Below is a small trained network, with its code and all its weights. Each question gives an input and a class and asks what happens when units are switched off, that is, made to give their printed mean instead of their output.

import numpy as np


def w(rows, s, z=0):
    codes = np.array(rows[::2]) - 128.0
    scale = np.full(codes.shape[1], s)
    scale[-1] = z or s
    return codes * scale


def f(y):
    return y / 2 * (1 + np.tanh(0.7978845608 * (y + 0.044715 * y**3)))


def log_softmax(a):
    a = a - a.max(-1, keepdims=True)
    return a - np.log(np.exp(a).sum(-1, keepdims=True))


def net(x, mask):
    res = np.array(x, float).reshape(1, 4) / 4 @ E
    y = f(res @ A[0][:, :-1].T + A[0][:, -1])
    res = res + np.where(mask, y, B[0][:, -1]) @ B[0][:, :-1]
    return log_softmax(res[-1] @ U[:, :-1].T + U[:, -1])


A, B = {}, {}
E = w([
[86,88,194,26,136,121,157],'x0',
[214,145,198,109,150,190,39],'x1',
[167,136,168,134,44,3,115],'x2',
[181,33,143,167,90,189,202],'x3',
],0.008)
A[0] = w([
[144,152,179,158,44,25,89,59],'N1',
[184,110,193,157,48,48,135,101],'N2',
[38,100,58,138,78,97,201,81],'N3',
[31,240,117,79,186,91,62,49],'N4',
[167,30,157,158,93,176,206,125],'N5',
[75,77,99,137,249,213,128,98],'N6',
[23,110,71,167,119,81,188,107],'N7',
[42,68,209,32,131,139,129,85],'N8',
[33,173,115,95,146,92,32,149],'N9',
[152,179,81,254,96,145,102,124],'N10',
[83,89,189,34,150,105,153,128],'N11',
[191,142,63,223,147,125,124,123],'N12',
[220,126,206,101,134,178,31,104],'N13',
[155,187,48,236,133,131,88,85],'N14',
[212,153,200,123,150,184,45,57],'N15',
[163,66,141,159,65,185,180,2],'N16',
[151,31,161,169,87,163,184,48],'N17',
[73,104,207,48,127,132,159,39],'N18',
[63,222,113,97,185,78,79,82],'N19',
[33,113,50,147,111,89,187,73],'N20',
[88,74,203,29,144,110,156,104],'N21',
[78,143,85,127,221,240,141,56],'N22',
[77,148,71,129,214,228,141,81],'N23',
],0.0068,0.003)
B[0] = w([
[135,196,164,63,63,104,166,197],'N1',
[124,227,174,68,55,124,170,203],'N2',
[54,100,200,154,185,86,117,216],'N3',
[88,75,130,166,61,203,39,238],'N4',
[70,115,135,165,83,213,67,241],'N5',
[140,185,201,59,60,89,169,255],'N6',
[52,116,191,184,208,71,134,222],'N7',
[206,76,59,64,158,93,120,214],'N8',
[106,109,117,178,77,215,74,223],'N9',
[185,65,69,31,174,59,73,207],'N10',
[179,92,71,75,161,129,91,206],'N11',
[185,88,86,66,145,115,66,195],'N12',
[44,112,223,228,254,58,164,243],'N13',
[213,38,55,40,141,73,80,204],'N14',
[49,85,225,175,198,62,125,219],'N15',
[78,47,144,168,38,179,59,181],'N16',
[85,82,115,181,71,202,44,201],'N17',
[186,60,82,66,141,94,104,178],'N18',
[84,83,126,197,52,220,57,216],'N19',
[71,105,218,180,192,68,135,213],'N20',
[200,84,64,64,165,117,107,210],'N21',
[160,172,205,49,60,58,157,249],'N22',
[142,188,193,47,41,66,176,247],'N23',
],0.0067,0.0054)
U = w([
[69,109,194,200,254,77,135,113],'0',
[98,91,98,179,31,241,65,118],'1',
[152,225,160,69,22,84,171,112],'2',
[208,56,18,82,185,94,96,123],'3',
[136,191,63,159,178,177,169,248],'4',
[155,157,56,183,148,152,199,90],'5',
],0.01,0.013)

Each question gives the input, the list of numbers given to net, and the class t.
The units are the neurons (one row each of A and B). Each row of codes is followed by its name. A weight is (code - 128) times the scale printed after its matrix; where a second scale follows, it is the last column's (A, B and U).
mask holds one flag per neuron, in row order. A switched-off neuron (its flag False) gives its mean, the last column of its row in B, instead of its output. The means were averaged over made-up inputs and are rounded, as every weight is.
A unit's drop is (log p(t) with every unit on - log p(t) with that unit switched off) / (log p(t) with every unit on - log p(t) with every unit switched off).
The circuit of an input: a set's keep is (log p(t) with only the set's units on - log p(t) with every unit switched off) / (log p(t) with every unit on - log p(t) with every unit switched off). Starting from the 12 units with the biggest drops (on a tie, the unit counted first), units are removed one at a time, each time the one whose removal leaves the highest keep (on an exact tie, the one counted first), for as long as the keep stays at least 0.8.
units of the circuit, in order: the units of the circuit, biggest drop first
most important unit: the unit with the biggest drop
k most important neurons: the k neurons with the biggest drops, biggest first
drop of u: that unit's drop, to one decimal
input [-7,1,-6,-6], class 3: 4 most important neurons -> [N14 N10 N12 N5]
input [-6,0,4,3], class 3: units of the circuit, in order -> [N10]
input [-2,-5,-4,-7], class 1: 4 most important neurons -> [N4 N19 N9 N13]
input [-6,3,-6,2], class 2: units of the circuit, in order -> [N23 N22]
input [7,0,-5,3], class 3: 2 most important neurons -> [N8 N21]
input [-6,2,-7,-2], class 2: 3 most important neurons -> [N23 N22 N6]
input [-1,-2,1,0], class 4: 2 most important neurons -> [N13 N15]
input [4,-2,1,4], class 1: 4 most important neurons -> [N5 N10 N14 N17]
input [-8,-7,8,-8], class 1: 2 most important neurons -> [N19 N4]
input [6,8,3,8], class 0: 2 most important neurons -> [N13 N15]
input [-7,6,8,-8], class 1: 3 most important neurons -> [N19 N4 N9]
input [-6,-6,4,-5], class 0: 3 most important neurons -> [N7 N20 N3]
input [8,7,-5,5], class 3: 3 most important neurons -> [N8 N21 N18]
input [5,-5,4,3], class 0: units of the circuit, in order -> [N3]
input [6,-4,-5,5], class 3: 2 most important neurons -> [N8 N21]
input [-7,1,-1,5], class 3: 2 most important neurons -> [N10 N14]
input [0,-4,-5,-6], class 1: 4 most important neurons -> [N4 N19 N9 N13]
input [-6,0,-2,5], class 3: 2 most important neurons -> [N10 N14]
input [-7,8,2,6], class 0: drop of N15 -> 0.5
input [7,-3,0,8], class 1: most important unit -> N5
input [-7,-4,-5,-1], class 3: drop of N12 -> 0.1
input [1,-6,-7,0], class 2: drop of N7 -> -0.1
input [-2,4,-7,0], class 2: drop of N23 -> 0.0
